Below are the code and all the weights of a small trained network. Each question names an input and a class and asks about switching units off, where a switched-off unit gives its printed mean instead of its output.

import numpy as np


def w(rows, s, z=0):
    codes = np.array(rows[::2]) - 128.0
    scale = np.full(codes.shape[1], s)
    scale[-1] = z or s
    return codes * scale


def f(y):
    return y / 2 * (1 + np.tanh(0.7978845608 * (y + 0.044715 * y**3)))


def log_softmax(a):
    a = a - a.max(-1, keepdims=True)
    return a - np.log(np.exp(a).sum(-1, keepdims=True))


def net(x, mask):
    res = np.array(x, float).reshape(1, 3) / 4 @ E
    y = f(res @ A[0][:, :-1].T + A[0][:, -1])
    res = res + np.where(mask, y, B[0][:, -1]) @ B[0][:, :-1]
    return log_softmax(res[-1] @ U[:, :-1].T + U[:, -1])


A, B = {}, {}
E = w([
[83,166,155,141,191,106,71,2,124,14],'x0',
[151,171,133,193,51,247,30,59,128,209],'x1',
[165,56,153,113,104,111,117,157,243,154],'x2',
],0.012)
A[0] = w([
[184,120,78,140,163,104,100,129,93,112,97],'neuron 1',
[147,118,151,65,164,92,194,197,206,112,214],'neuron 2',
[141,116,134,123,114,143,85,91,118,119,105],'neuron 3',
[130,144,84,172,207,105,125,142,97,65,135],'neuron 4',
[119,169,143,158,121,65,100,88,182,86,151],'neuron 5',
[245,11,102,113,91,178,97,157,143,193,253],'neuron 6',
[56,155,120,99,179,106,150,145,96,98,233],'neuron 7',
[68,147,125,116,147,95,171,94,77,105,47],'neuron 8',
[61,165,64,143,107,143,133,152,49,106,229],'neuron 9',
[124,152,144,146,115,166,75,64,109,141,107],'neuron 10',
[117,145,147,101,126,117,184,103,83,80,136],'neuron 11',
[167,117,175,91,193,93,93,182,173,111,216],'neuron 12',
[59,184,140,171,123,182,138,97,92,102,211],'neuron 13',
],0.012,0.0042)
B[0] = w([
[110,59,124,140,134,91,131,124,103,105,137],'neuron 1',
[181,158,71,114,98,145,137,84,186,129,229],'neuron 2',
[183,102,125,146,61,108,110,126,164,91,159],'neuron 3',
[71,114,137,123,190,139,151,67,156,136,197],'neuron 4',
[113,116,98,112,107,150,144,175,99,167,192],'neuron 5',
[133,135,125,126,95,155,155,206,122,246,255],'neuron 6',
[66,136,175,81,191,109,98,85,125,77,209],'neuron 7',
[79,92,131,129,159,144,126,133,112,150,187],'neuron 8',
[61,166,159,72,174,76,156,83,117,147,194],'neuron 9',
[134,157,84,143,113,184,83,75,168,57,201],'neuron 10',
[87,105,163,122,196,87,92,126,94,91,182],'neuron 11',
[139,153,65,143,117,169,154,115,148,143,188],'neuron 12',
[61,166,121,113,131,41,189,70,185,126,206],'neuron 13',
],0.011,0.02)
U = w([
[211,173,70,121,62,254,202,234,125,238,245],'0',
[98,142,110,102,207,148,145,77,103,65,53],'1',
[182,250,27,144,130,102,158,53,160,45,194],'2',
[44,211,169,80,172,51,213,142,88,189,143],'3',
[170,113,163,177,148,76,163,162,40,124,1],'4',
[110,64,248,121,129,158,19,176,66,145,13],'5',
[177,125,134,165,82,215,40,144,134,106,107],'6',
],0.0064,0.002)

Each question gives the input, the list of numbers given to net, and the class t.
The units are the neurons (one row each of A and B). Each row of codes is followed by its name. A weight is (code - 128) times the scale printed after its matrix; where a second scale follows, it is the last column's (A, B and U).
mask holds one flag per neuron, in row order. A switched-off neuron (its flag False) gives its mean, the last column of its row in B, instead of its output. The means were averaged over made-up inputs and are rounded, as every weight is.
A unit's drop is (log p(t) with every unit on - log p(t) with that unit switched off) / (log p(t) with every unit on - log p(t) with every unit switched off).
The circuit of an input: a set's keep is (log p(t) with only the set's units on - log p(t) with every unit switched off) / (log p(t) with every unit on - log p(t) with every unit switched off). Starting from the 12 units with the biggest drops (on a tie, the unit counted first), units are removed one at a time, each time the one whose removal leaves the highest keep (on an exact tie, the one counted first), for as long as the keep stays at least 0.8.
circuit, biggest first: the units of the circuit, biggest drop first
k most important neurons: the k neurons with the biggest drops, biggest first
drop of u: that unit's drop, to one decimal
input [3,-5,8], class 2: circuit, biggest first	neuron 2
input [2,5,4], class 0: 3 most important neurons	neuron 7; neuron 6; neuron 11
input [5,1,6], class 0: circuit, biggest first	neuron 7; neuron 13
input [-5,8,-7], class 3: 2 most important neurons	neuron 9; neuron 13
input [3,-7,4], class 2: 2 most important neurons	neuron 2; neuron 12
input [7,-4,4], class 1: circuit, biggest first	neuron 6; neuron 7
input [6,-5,-1], class 1: circuit, biggest first	neuron 6; neuron 7
input [0,3,-1], class 2: 2 most important neurons	neuron 6; neuron 5
input [6,-3,8], class 2: 2 most important neurons	neuron 6; neuron 2
input [-2,-5,-5], class 1: 2 most important neurons	neuron 6; neuron 13
input [3,-8,4], class 2: 2 most important neurons	neuron 2; neuron 12
input [1,-5,6], class 2: 3 most important neurons	neuron 6; neuron 2; neuron 8
input [7,1,7], class 6: 2 most important neurons	neuron 6; neuron 13
input [-2,8,-8], class 2: circuit, biggest first	neuron 10
input [0,-6,-3], class 1: 2 most important neurons	neuron 6; neuron 13
input [-7,-5,-3], class 0: 3 most important neurons	neuron 2; neuron 13; neuron 4
input [-1,-4,1], class 2: 2 most important neurons	neuron 6; neuron 2
input [3,-2,3], class 2: drop of neuron 12	0.1
input [-2,2,-1], class 0: drop of neuron 7	0.3
input [-1,8,-5], class 2: circuit, biggest first	neuron 10
input [0,-4,0], class 2: drop of neuron 5	0.1
input [6,-6,5], class 1: drop of neuron 10	0.5
